Here is a tiny trained network, its code and every weight. The questions are about switching its units off for an input and a class, where a switched-off unit gives its printed mean instead of its output.

import numpy as np


def w(rows, s, z=0):
    codes = np.array(rows[::2]) - 128.0
    scale = np.full(codes.shape[1], s)
    scale[-1] = z or s
    return codes * scale


def f(y):
    return np.maximum(y, 0)


def log_softmax(a):
    a = a - a.max(-1, keepdims=True)
    return a - np.log(np.exp(a).sum(-1, keepdims=True))


def net(x, mask):
    res = np.array(x, float).reshape(1, 5) / 4 @ E
    y = f(res @ A[0][:, :-1].T + A[0][:, -1])
    res = res + np.where(mask, y, B[0][:, -1]) @ B[0][:, :-1]
    return log_softmax(res[-1] @ U[:, :-1].T + U[:, -1])


A, B = {}, {}
E = w([
[136,126,157,127,136,73,108],'x0',
[118,82,165,210,45,223,64],'x1',
[150,131,53,235,190,93,64],'x2',
[112,160,125,100,109,110,79],'x3',
[190,45,53,107,2,77,119],'x4',
],0.0081)
A[0] = w([
[156,51,125,178,180,121,184,141],'n1',
[125,165,28,120,154,111,49,70],'n2',
[173,70,48,92,75,78,145,3],'n3',
[120,118,156,5,109,147,150,41],'n4',
[110,163,116,72,188,118,158,74],'n5',
[151,135,65,78,142,86,162,43],'n6',
],0.014,0.003)
B[0] = w([
[117,118,92,76,86,29,170,199],'n1',
[156,147,136,160,72,68,254,223],'n2',
[80,213,171,83,238,205,94,254],'n3',
[186,148,97,220,119,9,206,250],'n4',
[121,111,129,94,111,212,49,244],'n5',
[121,22,164,206,53,193,55,222],'n6',
],0.0097,0.0091)
U = w([
[165,146,123,166,88,72,216,87],'0',
[108,192,177,119,230,171,116,81],'1',
[130,102,128,117,89,112,146,255],'2',
[155,11,165,180,48,179,53,89],'3',
],0.011,0.0079)

Each question gives the input, the list of numbers given to net, and the class t.
The units are the neurons (one row each of A and B). Each row of codes is followed by its name. A weight is (code - 128) times the scale printed after its matrix; where a second scale follows, it is the last column's (A, B and U).
mask holds one flag per neuron, in row order. A switched-off neuron (its flag False) gives its mean, the last column of its row in B, instead of its output. The means were averaged over made-up inputs and are rounded, as every weight is.
A unit's drop is (log p(t) with every unit on - log p(t) with that unit switched off) / (log p(t) with every unit on - log p(t) with every unit switched off).
The circuit of an input: a set's keep is (log p(t) with only the set's units on - log p(t) with every unit switched off) / (log p(t) with every unit on - log p(t) with every unit switched off). Starting from all 6 units, units are removed one at a time, each time the one whose removal leaves the highest keep (on an exact tie, the one counted first), for as long as the keep stays at least 0.8.
circuit, biggest first: the units of the circuit, biggest drop first
unit that matters most: the unit with the biggest drop
top k neurons: the k neurons with the biggest drops, biggest first
drop of u: that unit's drop, to one decimal
input [4,-8,-3,-1,-5], class 3: circuit, biggest first => n5, n6
input [-6,-8,-4,4,-7], class 3: top 3 neurons => n5, n3, n6
input [4,6,-6,-3,-6], class 0: top 4 neurons => n3, n6, n5, n4
input [4,5,-3,3,6], class 1: circuit, biggest first => n3, n6
input [0,5,-3,-3,8], class 1: circuit, biggest first => n3
input [2,-3,5,3,-4], class 0: top 2 neurons => n2, n3
input [-5,-8,0,8,-6], class 2: top 3 neurons => n3, n2, n4
input [1,-3,-7,1,-2], class 0: top 2 neurons => n4, n3
input [-6,5,1,-5,4], class 2: top 3 neurons => n6, n5, n1
input [8,-7,6,-3,3], class 3: top 3 neurons => n6, n4, n5
input [7,-2,-5,-8,-7], class 2: top 4 neurons => n3, n5, n4, n1
input [7,2,-1,-8,-5], class 2: circuit, biggest first => n3, n4, n1
input [-3,-1,4,6,7], class 1: top 2 neurons => n3, n4
input [-4,6,6,-4,4], class 0: unit that matters most => n6
input [0,-5,-7,-3,-5], class 0: top 2 neurons => n4, n3
input [-1,4,-4,-8,6], class 2: top 2 neurons => n1, n5
input [8,4,4,-2,-1], class 0: top 3 neurons => n6, n5, n3
input [0,-8,-6,4,5], class 3: top 3 neurons => n6, n5, n2
input [-7,-7,1,6,1], class 3: top 2 neurons => n6, n5
input [-5,-7,-8,8,-3], class 0: top neuron => n4
input [-1,0,-1,-4,7], class 1: drop of n3 => 0.9
input [0,-3,-8,0,-2], class 0: drop of n4 => 2.7
input [6,-6,3,-2,8], class 1: drop of n3 => 2.0
input [5,-7,2,-6,2], class 3: drop of n6 => 0.9
